Here is a tiny trained network, its code and every weight. The questions are about switching its units off for an input and a target symbol, where a switched-off unit gives its printed mean instead of its output.

import numpy as np


def w(rows, s, z=0):
    codes = np.array(rows[::2]) - 128.0
    scale = np.full(codes.shape[1], s)
    scale[-1] = z or s
    return codes * scale


def f(y):
    return np.maximum(y, 0)


def softmax(a):
    e = np.exp(a - a.max(-1, keepdims=True))
    return e / e.sum(-1, keepdims=True)


def log_softmax(a):
    a = a - a.max(-1, keepdims=True)
    return a - np.log(np.exp(a).sum(-1, keepdims=True))


def net(x, mask):
    ids = ['αβγδζλμξπστφψω'.index(c) for c in x.split()]
    T = len(ids)
    res = E[ids] + P[:T]
    r = res
    for j in range(2):
        rows = slice(3 * j, 3 * j + 3)
        q, k, v = (r @ M[0][rows].T for M in (Q, K, V))
        z = softmax(np.where(np.tri(T) > 0, q @ k.T / 3**0.5, -1e9)) @ v
        o = O[0][rows]
        res = res + np.where(mask[j], z, o[:, -1]) @ o[:, :-1]
    y = f(res @ A[0][:, :-1].T + A[0][:, -1])
    res = res + np.where(mask[2:18], y, B[0][:, -1]) @ B[0][:, :-1]
    return log_softmax(res[-1] @ U[:, :-1].T + U[:, -1])


Q, K, V, O, A, B = {}, {}, {}, {}, {}, {}
E = w([
[72,66,136,147],'α',
[126,157,134,140],'β',
[76,117,185,203],'γ',
[119,203,130,115],'δ',
[96,131,70,168],'ζ',
[129,182,146,132],'λ',
[129,129,93,154],'μ',
[150,222,131,150],'ξ',
[157,253,223,171],'π',
[72,188,55,85],'σ',
[20,148,143,142],'τ',
[120,204,176,116],'φ',
[71,174,126,64],'ψ',
[121,142,119,248],'ω',
],0.017)
P = w([
[13,218,112,244],'0',
[173,142,94,140],'1',
[144,192,84,90],'2',
[150,171,112,116],'3',
[124,166,92,124],'4',
[124,138,98,158],'5',
[107,176,106,140],'6',
[127,189,109,155],'7',
[101,254,138,142],'8',
[74,157,128,201],'9',
[81,201,87,161],'10',
],0.008)
Q[0] = w([
[76,132,118,167],'h0',
[138,72,119,31],'h0',
[161,98,181,163],'h0',
[174,136,172,109],'h1',
[194,73,122,129],'h1',
[52,238,125,255],'h1',
],0.011)
K[0] = w([
[58,130,192,154],'h0',
[233,85,116,117],'h0',
[192,100,113,190],'h0',
[151,2,129,126],'h1',
[124,109,159,1],'h1',
[65,201,87,172],'h1',
],0.0091)
V[0] = w([
[130,144,76,8],'h0',
[188,65,165,127],'h0',
[2,102,212,199],'h0',
[161,104,239,94],'h1',
[232,181,219,179],'h1',
[146,86,23,229],'h1',
],0.009)
O[0] = w([
[79,80,254,160,73],'h0',
[192,107,116,144,39],'h0',
[176,118,100,29,250],'h0',
[201,112,126,103,33],'h1',
[191,221,130,158,98],'h1',
[75,118,42,174,192],'h1',
],0.0097,0.014)
A[0] = w([
[79,244,130,93,201],'n0',
[248,126,139,167,175],'n1',
[129,211,239,151,32],'n2',
[49,35,108,77,205],'n3',
[69,110,122,2,156],'n4',
[235,136,127,155,183],'n5',
[59,147,180,152,224],'n6',
[142,95,81,45,254],'n7',
[58,61,84,54,125],'n8',
[65,249,167,118,197],'n9',
[204,82,183,162,115],'n10',
[115,130,144,244,204],'n11',
[147,171,97,107,102],'n12',
[72,139,42,179,213],'n13',
[87,226,167,191,84],'n14',
[97,28,214,33,231],'n15',
],0.0068,0.0026)
B[0] = w([
[148,54,171,168,236],'n0',
[93,80,105,219,130],'n1',
[100,111,131,103,133],'n2',
[124,189,184,146,209],'n3',
[232,184,123,119,219],'n4',
[64,116,226,215,132],'n5',
[129,100,182,181,163],'n6',
[87,199,167,111,192],'n7',
[100,104,154,29,225],'n8',
[185,74,173,158,208],'n9',
[190,152,107,43,128],'n10',
[254,40,138,139,138],'n11',
[138,74,108,168,163],'n12',
[161,175,172,140,254],'n13',
[116,103,54,194,156],'n14',
[177,34,84,180,138],'n15',
],0.0047,0.017)
U = w([
[155,53,103,92,63],'α',
[160,82,133,134,130],'β',
[217,167,82,94,27],'γ',
[166,135,190,140,170],'δ',
[17,159,123,171,196],'ζ',
[198,156,150,167,254],'λ',
[120,109,99,151,36],'μ',
[151,132,65,189,170],'ξ',
[217,193,142,180,104],'π',
[103,82,238,122,136],'σ',
[189,118,157,8,100],'τ',
[122,254,233,82,175],'φ',
[150,95,124,134,202],'ψ',
[63,150,22,149,25],'ω',
],0.006,0.0033)

Each question gives the input, a string of symbols that net reads in full, and the target symbol t.
The units are the heads (3 rows each of Q, K, V and O) and the neurons (one row each of A and B). Each row of codes is followed by its name. A weight is (code - 128) times the scale printed after its matrix; where a second scale follows, it is the last column's (O, A, B and U).
mask holds one flag per unit, heads first, then neurons. A switched-off unit (its flag False) gives its mean, the last column of its rows in O or B, instead of its output. The means were averaged over made-up inputs and are rounded, as every weight is.
A unit's drop is (log p(t) with every unit on - log p(t) with that unit switched off) / (log p(t) with every unit on - log p(t) with every unit switched off).
The circuit of an input: a set's keep is (log p(t) with only the set's units on - log p(t) with every unit switched off) / (log p(t) with every unit on - log p(t) with every unit switched off). Starting from the 12 units with the biggest drops (on a tie, the unit counted first), units are removed one at a time, each time the one whose removal leaves the highest keep (on an exact tie, the one counted first), for as long as the keep stays at least 0.8.
circuit, biggest first: the units of the circuit, biggest drop first
most important unit: the unit with the biggest drop
top k neurons: the k neurons with the biggest drops, biggest first
which heads matter: for each layer, one digit per head in row order, 1 if its drop is at least 0.15 and else 0, layers parted by /
drop of u: that unit's drop, to one decimal
input ζ ζ ζ, target ζ: circuit, biggest first => (h1 h0)
input τ γ γ λ τ λ, target τ: which heads matter => 11
input ζ ζ ζ ζ λ, target ζ: most important unit => h0
input ω δ ζ γ ζ γ, target ω: circuit, biggest first => (h0 h1)
input ζ λ α σ, target ζ: which heads matter => 11
input τ τ β γ ξ, target τ: circuit, biggest first => (h0 h1)
input τ τ π ζ δ π τ, target τ: which heads matter => 11
input τ ζ ψ ω μ τ, target τ: circuit, biggest first => (h0 h1 n8)
input σ μ σ τ, target σ: circuit, biggest first => (h0 h1 n6)
input ζ ζ σ ζ ξ, target ζ: which heads matter => 11
input ψ ζ τ, target σ: top 2 neurons => (n15 n6)
input π λ ζ μ ζ τ ζ ξ ξ ω, target π: drop of h1 => 1.2
input ζ λ τ ζ, target ζ: drop of h1 => 0.4
input γ γ γ, target γ: circuit, biggest first => (h0)
input γ δ ζ σ ω, target γ: drop of h0 => 0.9
